Below are the code and all the weights of a small trained network. Each question names an input and a target symbol and asks about switching units off, where a switched-off unit gives its printed mean instead of its output.

import numpy as np


def w(rows, s, z=0):
    codes = np.array(rows[::2]) - 128.0
    scale = np.full(codes.shape[1], s)
    scale[-1] = z or s
    return codes * scale


def norm(h):
    return h / np.sqrt((h * h).mean(-1, keepdims=True) + 1e-5)


def f(y):
    return np.maximum(y, 0)


def softmax(a):
    e = np.exp(a - a.max(-1, keepdims=True))
    return e / e.sum(-1, keepdims=True)


def log_softmax(a):
    a = a - a.max(-1, keepdims=True)
    return a - np.log(np.exp(a).sum(-1, keepdims=True))


def net(x, mask):
    ids = ['ΣΩβεμψ'.index(c) for c in x.split()]
    T = len(ids)
    res = E[ids] + P[:T]
    u = 0
    for l in range(3):
        r = norm(res)
        for j in range(2):
            rows = slice(2 * j, 2 * j + 2)
            q, k, v = (r @ M[l][rows].T for M in (Q, K, V))
            z = softmax(np.where(np.tri(T) > 0, q @ k.T / 2**0.5, -1e9)) @ v
            o = O[l][rows]
            res = res + np.where(mask[u + j], z, o[:, -1]) @ o[:, :-1]
        u += 2
        y = f(norm(res) @ A[l][:, :-1].T + A[l][:, -1])
        res = res + np.where(mask[u : u + 4], y, B[l][:, -1]) @ B[l][:, :-1]
        u += 4
    return log_softmax(norm(res)[-1] @ U[:, :-1].T + U[:, -1])


Q, K, V, O, A, B = {}, {}, {}, {}, {}, {}
E = w([
[141,67,230,199],'Σ',
[132,147,113,244],'Ω',
[15,134,4,216],'β',
[191,143,247,140],'ε',
[128,46,73,52],'μ',
[92,73,163,126],'ψ',
],0.019)
P = w([
[179,1,128,126],'0',
[160,35,135,118],'1',
[147,71,141,109],'2',
[145,101,145,112],'3',
[134,123,143,106],'4',
[123,146,144,96],'5',
[112,164,140,98],'6',
[102,184,144,102],'7',
],0.0094)
Q[0] = w([
[135,43,96,160],'0.h1',
[158,162,77,252],'0.h1',
[114,166,124,66],'0.h2',
[128,187,126,224],'0.h2',
],0.011)
K[0] = w([
[44,50,77,188],'0.h1',
[202,157,31,192],'0.h1',
[197,186,88,89],'0.h2',
[3,160,155,34],'0.h2',
],0.0078)
V[0] = w([
[229,151,132,145],'0.h1',
[74,254,187,136],'0.h1',
[175,165,64,214],'0.h2',
[215,120,150,146],'0.h2',
],0.0092)
O[0] = w([
[180,236,80,127,80],'0.h1',
[127,75,115,227,3],'0.h1',
[3,225,106,254,105],'0.h2',
[193,135,122,227,151],'0.h2',
],0.0058,0.0064)
A[0] = w([
[104,87,93,199,8],'0.n1',
[198,166,147,149,129],'0.n2',
[132,204,255,120,46],'0.n3',
[115,37,66,92,65],'0.n4',
],0.0088,0.0016)
B[0] = w([
[96,208,157,192,190],'0.n1',
[142,209,84,203,186],'0.n2',
[255,75,131,214,207],'0.n3',
[238,152,112,75,255],'0.n4',
],0.0092,0.0045)
Q[1] = w([
[142,210,12,110],'1.h1',
[201,2,207,173],'1.h1',
[105,101,127,30],'1.h2',
[198,138,99,138],'1.h2',
],0.0096)
K[1] = w([
[162,246,61,138],'1.h1',
[140,22,121,51],'1.h1',
[47,100,162,98],'1.h2',
[171,129,168,98],'1.h2',
],0.013)
V[1] = w([
[202,180,185,115],'1.h1',
[98,236,108,159],'1.h1',
[41,38,108,81],'1.h2',
[254,163,113,25],'1.h2',
],0.0074)
O[1] = w([
[136,146,254,127,134],'1.h1',
[227,179,141,164,2],'1.h1',
[175,129,118,163,98],'1.h2',
[104,178,83,123,172],'1.h2',
],0.0076,0.0033)
A[1] = w([
[136,90,196,193,20],'1.n1',
[89,158,193,241,61],'1.n2',
[254,196,123,122,5],'1.n3',
[144,2,106,63,253],'1.n4',
],0.0068,0.0035)
B[1] = w([
[161,181,116,168,157],'1.n1',
[44,133,162,68,172],'1.n2',
[98,208,130,92,152],'1.n3',
[119,254,158,140,254],'1.n4',
],0.0094,0.0075)
Q[2] = w([
[188,6,77,87],'2.h1',
[119,211,181,234],'2.h1',
[140,192,164,160],'2.h2',
[85,151,72,52],'2.h2',
],0.016)
K[2] = w([
[166,3,83,90],'2.h1',
[125,226,157,241],'2.h1',
[164,186,157,122],'2.h2',
[194,111,92,100],'2.h2',
],0.016)
V[2] = w([
[224,53,179,32],'2.h1',
[194,95,53,66],'2.h1',
[89,138,253,105],'2.h2',
[59,123,245,123],'2.h2',
],0.0061)
O[2] = w([
[52,108,198,202,34],'2.h1',
[120,128,122,242,3],'2.h1',
[47,80,2,177,227],'2.h2',
[154,117,172,73,189],'2.h2',
],0.0086,0.0032)
A[2] = w([
[125,157,27,148,47],'2.n1',
[149,180,84,63,3],'2.n2',
[76,45,112,254,221],'2.n3',
[122,156,111,180,101],'2.n4',
],0.0093,0.0018)
B[2] = w([
[67,132,230,159,224],'2.n1',
[169,53,108,87,254],'2.n2',
[154,87,9,127,176],'2.n3',
[133,155,165,66,161],'2.n4',
],0.012,0.0047)
U = w([
[137,156,56,179,253],'Σ',
[192,46,45,23,87],'Ω',
[181,224,83,84,81],'β',
[60,111,200,90,92],'ε',
[166,6,127,169,130],'μ',
[179,182,170,205,149],'ψ',
],0.012,0.0068)

Each question gives the input, a string of symbols that net reads in full, and the target symbol t.
The units are the heads (2 rows each of Q, K, V and O) and the neurons (one row each of A and B). Each row of codes is followed by its name. A weight is (code - 128) times the scale printed after its matrix; where a second scale follows, it is the last column's (O, A, B and U).
mask holds one flag per unit, layer by layer, with each layer's heads first. A switched-off unit (its flag False) gives its mean, the last column of its rows in O or B, instead of its output. The means were averaged over made-up inputs and are rounded, as every weight is.
A unit's drop is (log p(t) with every unit on - log p(t) with that unit switched off) / (log p(t) with every unit on - log p(t) with every unit switched off).
The circuit of an input: a set's keep is (log p(t) with only the set's units on - log p(t) with every unit switched off) / (log p(t) with every unit on - log p(t) with every unit switched off). Starting from the 12 units with the biggest drops (on a tie, the unit counted first), units are removed one at a time, each time the one whose removal leaves the highest keep (on an exact tie, the one counted first), for as long as the keep stays at least 0.8.
units of the circuit, in order: the units of the circuit, biggest drop first
k most important neurons of layer l: the k neurons of layer l with the biggest drops, biggest first
heads that matter: for each layer, one digit per head in row order, 1 if its drop is at least 0.15 and else 0, layers parted by /
drop of u: that unit's drop, to one decimal
input β β μ ψ β Ω β, target ε: heads that matter -> 00 / 01 / 10
input Ω β β β ψ β ψ, target Ω: heads that matter -> 00 / 10 / 10
input ψ ε μ Σ, target μ: heads that matter -> 00 / 10 / 11
input β ψ Ω, target Ω: heads that matter -> 01 / 00 / 10
input β Ω μ, target β: units of the circuit, in order -> (0.h2; 1.n4)
input Ω ψ β Σ ψ β Ω, target β: units of the circuit, in order -> (2.h1)
input β β Ω, target ε: units of the circuit, in order -> (1.n2; 0.h2; 1.h2)
input ψ ψ Ω ψ ψ β β, target Ω: 2 most important neurons of layer 0 -> (0.n4; 0.n2)
input Σ β μ μ ψ Ω ε, target Ω: units of the circuit, in order -> (2.h1; 1.n4)
input ψ μ β μ Ω, target β: heads that matter -> 01 / 10 / 10
input β μ Ω μ ψ ε, target Ω: units of the circuit, in order -> (1.n4; 2.h2; 2.n1)
input ε ψ ψ ε ψ Σ Ω ψ, target Ω: heads that matter -> 00 / 00 / 10
input ε ψ Σ Ω, target Ω: heads that matter -> 01 / 01 / 10
input Ω ψ ψ β, target Ω: heads that matter -> 01 / 00 / 10
input ψ Ω μ Σ Σ, target Ω: 2 most important neurons of layer 1 -> (1.n2; 1.n4)
input ψ ε ψ ψ β ε β Ω, target ε: 2 most important neurons of layer 2 -> (2.n1; 2.n3)
input Ω Σ ε Σ μ, target β: most important neuron of layer 0 -> (0.n4)
input ε ψ ε Σ, target μ: drop of 2.h1 -> 0.0
input Ω μ ψ ψ Σ Σ, target Ω: drop of 0.h2 -> 0.4
input β β Σ Ω Σ β β β, target ε: drop of 1.n2 -> 0.2
